Below is a small trained network, with its code and all its weights. Each question gives an input and a class and asks what happens when units are switched off, that is, made to give their printed mean instead of their output.

import numpy as np


def w(rows, s, z=0):
    codes = np.array(rows[::2]) - 128.0
    scale = np.full(codes.shape[1], s)
    scale[-1] = z or s
    return codes * scale


def norm(h):
    return h / np.sqrt((h * h).mean(-1, keepdims=True) + 1e-5)


def f(y):
    return np.maximum(y, 0)


def log_softmax(a):
    a = a - a.max(-1, keepdims=True)
    return a - np.log(np.exp(a).sum(-1, keepdims=True))


def net(x, mask):
    res = np.array(x, float).reshape(1, 3) / 4 @ E
    u = 0
    for l in range(3):
        y = f(norm(res) @ A[l][:, :-1].T + A[l][:, -1])
        res = res + np.where(mask[u : u + 3], y, B[l][:, -1]) @ B[l][:, :-1]
        u += 3
    return log_softmax(norm(res)[-1] @ U[:, :-1].T + U[:, -1])


A, B = {}, {}
E = w([
[70,219,170,91],'x0',
[4,183,32,232],'x1',
[213,243,63,163],'x2',
],0.004)
A[0] = w([
[121,114,255,154,251],'L0N0',
[198,125,215,148,126],'L0N1',
[158,103,91,15,14],'L0N2',
],0.0064,0.0018)
B[0] = w([
[138,19,78,107,251],'L0N0',
[76,185,187,222,227],'L0N1',
[221,254,199,151,184],'L0N2',
],0.0072,0.0029)
A[1] = w([
[60,190,180,2,132],'L1N0',
[112,184,52,176,157],'L1N1',
[173,181,114,45,2],'L1N2',
],0.0057,0.00059)
B[1] = w([
[158,60,159,254,189],'L1N0',
[117,142,222,80,254],'L1N1',
[71,102,28,131,159],'L1N2',
],0.009,0.0032)
A[2] = w([
[2,166,9,86,254],'L2N0',
[172,54,78,207,83],'L2N1',
[196,229,60,79,149],'L2N2',
],0.0085,0.0005)
B[2] = w([
[202,56,121,142,253],'L2N0',
[9,182,77,173,238],'L2N1',
[92,72,117,87,237],'L2N2',
],0.014,0.0036)
U = w([
[60,24,98,33,217],'0',
[56,195,150,230,180],'1',
[254,48,183,186,71],'2',
[80,220,168,102,5],'3',
],0.0097,0.0027)

Each question gives the input, the list of numbers given to net, and the class t.
The units are the neurons (one row each of A and B). Each row of codes is followed by its name. A weight is (code - 128) times the scale printed after its matrix; where a second scale follows, it is the last column's (A, B and U).
mask holds one flag per neuron, layer by layer. A switched-off neuron (its flag False) gives its mean, the last column of its row in B, instead of its output. The means were averaged over made-up inputs and are rounded, as every weight is.
A unit's drop is (log p(t) with every unit on - log p(t) with that unit switched off) / (log p(t) with every unit on - log p(t) with every unit switched off).
The circuit of an input: a set's keep is (log p(t) with only the set's units on - log p(t) with every unit switched off) / (log p(t) with every unit on - log p(t) with every unit switched off). Starting from all 9 units, units are removed one at a time, each time the one whose removal leaves the highest keep (on an exact tie, the one counted first), for as long as the keep stays at least 0.8.
circuit, biggest first: the units of the circuit, biggest drop first
unit that matters most: the unit with the biggest drop
top k neurons: the k neurons with the biggest drops, biggest first
top k neurons in layer l: the k neurons of layer l with the biggest drops, biggest first
input [0,-1,4], class 0: top 2 neurons -> (L2N2; L1N0)
input [-4,8,1], class 2: top 2 neurons in layer 1 -> (L1N1; L1N0)
input [0,-2,3], class 3: circuit, biggest first -> (L2N0; L1N0)
input [2,-3,2], class 3: unit that matters most -> L2N0
input [7,-2,7], class 0: top 2 neurons -> (L2N2; L1N2)
input [-3,8,-4], class 2: circuit, biggest first -> (L2N0; L1N0; L0N0; L2N1)
input [-1,8,5], class 2: circuit, biggest first -> (L2N0; L2N1; L1N1)
input [-8,-5,-7], class 1: circuit, biggest first -> (L2N1; L1N1; L2N2)
input [-7,-7,-4], class 1: top 2 neurons in layer 2 -> (L2N1; L2N0)
input [-2,3,2], class 3: top 2 neurons -> (L1N1; L2N0)
input [-4,7,-5], class 2: circuit, biggest first -> (L2N0; L1N0; L2N2)
input [4,-6,-3], class 2: top 2 neurons in layer 2 -> (L2N2; L2N1)
input [3,3,3], class 3: top 3 neurons -> (L1N1; L0N0; L2N1)
input [-5,6,7], class 0: circuit, biggest first -> (L2N2; L1N0; L0N1)
input [-8,2,-3], class 1: circuit, biggest first -> (L2N1)
input [-7,-2,6], class 1: top 4 neurons -> (L2N1; L2N0; L0N1; L0N2)
input [-2,5,-4], class 2: top 3 neurons -> (L2N0; L1N0; L0N0)
input [4,4,6], class 0: circuit, biggest first -> (L2N2; L0N1)
input [5,-5,0], class 1: top 2 neurons -> (L1N0; L1N1)
input [-1,4,7], class 0: top 2 neurons -> (L2N2; L0N1)
input [-3,-1,4], class 0: circuit, biggest first -> (L1N0; L2N2)
input [4,-4,5], class 0: circuit, biggest first -> (L2N2)
input [-6,-4,-5], class 1: circuit, biggest first -> (L2N1; L1N1; L2N2)
input [8,-3,1], class 1: top 2 neurons -> (L1N0; L2N1)
input [6,2,8], class 0: top 3 neurons -> (L2N2; L0N1; L1N2)
input [7,-5,2], class 1: top 2 neurons -> (L1N0; L1N1)
input [6,-3,1], class 1: unit that matters most -> L1N0
input [5,3,6], class 0: top 2 neurons in layer 1 -> (L1N1; L1N2)
